Below is a small trained network, with its code and all its weights. Each question gives an input and a class and asks what happens when units are switched off, that is, made to give their printed mean instead of their output.

import numpy as np


def w(rows, s, z=0):
    codes = np.array(rows[::2]) - 128.0
    scale = np.full(codes.shape[1], s)
    scale[-1] = z or s
    return codes * scale


def f(y):
    return y / 2 * (1 + np.tanh(0.7978845608 * (y + 0.044715 * y**3)))


def log_softmax(a):
    a = a - a.max(-1, keepdims=True)
    return a - np.log(np.exp(a).sum(-1, keepdims=True))


def net(x, mask):
    res = np.array(x, float).reshape(1, 8) / 4 @ E
    y = f(res @ A[0][:, :-1].T + A[0][:, -1])
    res = res + np.where(mask, y, B[0][:, -1]) @ B[0][:, :-1]
    return log_softmax(res[-1] @ U[:, :-1].T + U[:, -1])


A, B = {}, {}
E = w([
[108,123,183,168,225,112,153,108,85,196,93],'x0',
[245,88,202,41,116,207,145,142,122,115,11],'x1',
[179,178,118,229,191,34,70,37,157,47,107],'x2',
[54,75,204,121,156,83,54,27,214,184,29],'x3',
[77,70,79,113,26,169,34,146,199,144,124],'x4',
[98,165,111,58,73,185,191,84,149,25,185],'x5',
[135,254,67,97,188,90,177,205,150,105,97],'x6',
[118,161,205,37,125,128,92,87,209,127,124],'x7',
],0.0053)
A[0] = w([
[129,155,127,131,156,130,150,158,102,148,136,101],'neuron 1',
[117,71,162,41,43,254,120,130,160,139,111,171],'neuron 2',
[137,142,126,162,159,108,129,142,98,144,138,121],'neuron 3',
[134,164,124,147,177,113,149,165,97,157,130,106],'neuron 4',
[137,147,130,117,153,142,172,157,90,144,135,15],'neuron 5',
[51,150,64,121,59,129,135,128,147,100,247,168],'neuron 6',
[134,163,175,82,158,115,136,102,164,111,97,128],'neuron 7',
[125,71,160,52,45,248,124,136,149,141,115,177],'neuron 8',
[90,82,174,138,139,111,78,84,160,184,108,93],'neuron 9',
[141,151,180,144,170,98,132,35,138,76,126,153],'neuron 10',
[145,147,124,117,148,142,174,160,88,136,130,1],'neuron 11',
[132,143,162,64,120,181,160,119,141,112,125,112],'neuron 12',
[78,81,62,181,110,131,113,175,101,177,122,211],'neuron 13',
[131,158,125,121,155,140,169,169,89,152,141,96],'neuron 14',
[80,153,72,123,78,126,129,122,148,89,215,158],'neuron 15',
[126,89,135,130,93,173,141,131,97,139,164,198],'neuron 16',
[148,64,138,193,98,144,128,110,28,137,192,178],'neuron 17',
[79,76,166,144,125,114,46,82,181,184,109,98],'neuron 18',
[132,78,158,151,151,94,112,104,124,161,73,187],'neuron 19',
],0.0078,0.0025)
B[0] = w([
[145,136,139,107,144,147,156,151,116,139,140,153],'neuron 1',
[173,2,88,185,147,194,149,133,70,113,15,254],'neuron 2',
[146,112,131,123,157,155,158,140,106,140,121,161],'neuron 3',
[149,129,140,107,159,160,170,154,105,146,140,175],'neuron 4',
[156,145,154,89,141,126,132,161,130,152,142,151],'neuron 5',
[111,147,23,207,93,142,140,59,132,71,139,249],'neuron 6',
[118,77,120,165,161,149,155,109,92,143,100,180],'neuron 7',
[174,24,82,187,147,203,154,131,70,105,56,246],'neuron 8',
[121,111,173,78,101,68,63,119,175,147,112,224],'neuron 9',
[63,77,108,197,162,141,157,32,102,143,87,234],'neuron 10',
[160,142,164,83,142,119,119,164,134,163,142,154],'neuron 11',
[138,123,98,149,147,172,164,137,99,116,132,179],'neuron 12',
[51,119,95,187,169,151,192,67,99,123,126,200],'neuron 13',
[163,145,153,88,153,147,159,165,119,154,147,173],'neuron 14',
[122,145,52,181,82,131,122,80,137,75,137,219],'neuron 15',
[110,112,121,152,186,151,170,114,103,144,117,173],'neuron 16',
[121,68,142,148,223,164,183,115,77,178,87,202],'neuron 17',
[132,142,187,42,98,58,57,154,190,147,140,251],'neuron 18',
[100,73,137,146,107,101,99,67,142,136,85,206],'neuron 19',
],0.0075,0.0063)
U = w([
[82,110,254,62,133,43,66,113,188,198,115,101],'0',
[233,113,124,94,49,138,43,178,169,76,106,33],'1',
[119,88,96,201,165,190,187,101,55,125,96,251],'2',
[80,241,88,144,57,83,101,97,213,78,197,93],'3',
[153,214,194,5,160,147,172,243,107,169,192,65],'4',
],0.0071,0.003)

Each question gives the input, the list of numbers given to net, and the class t.
The units are the neurons (one row each of A and B). Each row of codes is followed by its name. A weight is (code - 128) times the scale printed after its matrix; where a second scale follows, it is the last column's (A, B and U).
mask holds one flag per neuron, in row order. A switched-off neuron (its flag False) gives its mean, the last column of its row in B, instead of its output. The means were averaged over made-up inputs and are rounded, as every weight is.
A unit's drop is (log p(t) with every unit on - log p(t) with that unit switched off) / (log p(t) with every unit on - log p(t) with every unit switched off).
The circuit of an input: a set's keep is (log p(t) with only the set's units on - log p(t) with every unit switched off) / (log p(t) with every unit on - log p(t) with every unit switched off). Starting from the 12 units with the biggest drops (on a tie, the unit counted first), units are removed one at a time, each time the one whose removal leaves the highest keep (on an exact tie, the one counted first), for as long as the keep stays at least 0.8.
circuit, biggest first: the units of the circuit, biggest drop first
k most important neurons: the k neurons with the biggest drops, biggest first
drop when u is switched off: that unit's drop, to one decimal
input [-7,2,7,4,-1,1,1,5], class 0: circuit, biggest first -> (neuron 6; neuron 8)
input [0,4,7,-3,7,6,2,-5], class 3: circuit, biggest first -> (neuron 2; neuron 8; neuron 17)
input [-2,-1,-1,6,-3,8,4,-7], class 3: 3 most important neurons -> (neuron 2; neuron 8; neuron 17)
input [-3,3,4,6,6,5,-2,-5], class 1: circuit, biggest first -> (neuron 18; neuron 17)
input [-1,-6,-3,-6,-3,-3,7,6], class 4: 2 most important neurons -> (neuron 14; neuron 4)
input [-3,4,5,3,4,-1,-2,1], class 1: circuit, biggest first -> (neuron 13)
input [4,8,3,-3,0,-7,-3,5], class 1: circuit, biggest first -> (neuron 13; neuron 17)
input [1,-3,6,-6,-3,4,-2,7], class 3: 3 most important neurons -> (neuron 2; neuron 8; neuron 17)
input [0,-1,4,-6,3,-3,6,8], class 3: 3 most important neurons -> (neuron 2; neuron 8; neuron 17)
input [-2,-8,7,2,2,-3,3,-4], class 3: 2 most important neurons -> (neuron 2; neuron 8)
input [-1,-1,-1,8,7,8,-1,8], class 2: 3 most important neurons -> (neuron 2; neuron 8; neuron 7)
input [-1,-2,-1,7,-7,7,-1,3], class 0: 3 most important neurons -> (neuron 8; neuron 2; neuron 6)
input [7,-1,-2,8,-6,3,4,0], class 0: drop when neuron 2 is switched off -> 0.1
input [-3,-3,7,-3,-5,7,5,2], class 3: drop when neuron 17 is switched off -> 0.2
input [4,-3,-4,7,2,0,5,-2], class 0: drop when neuron 15 is switched off -> 0.0
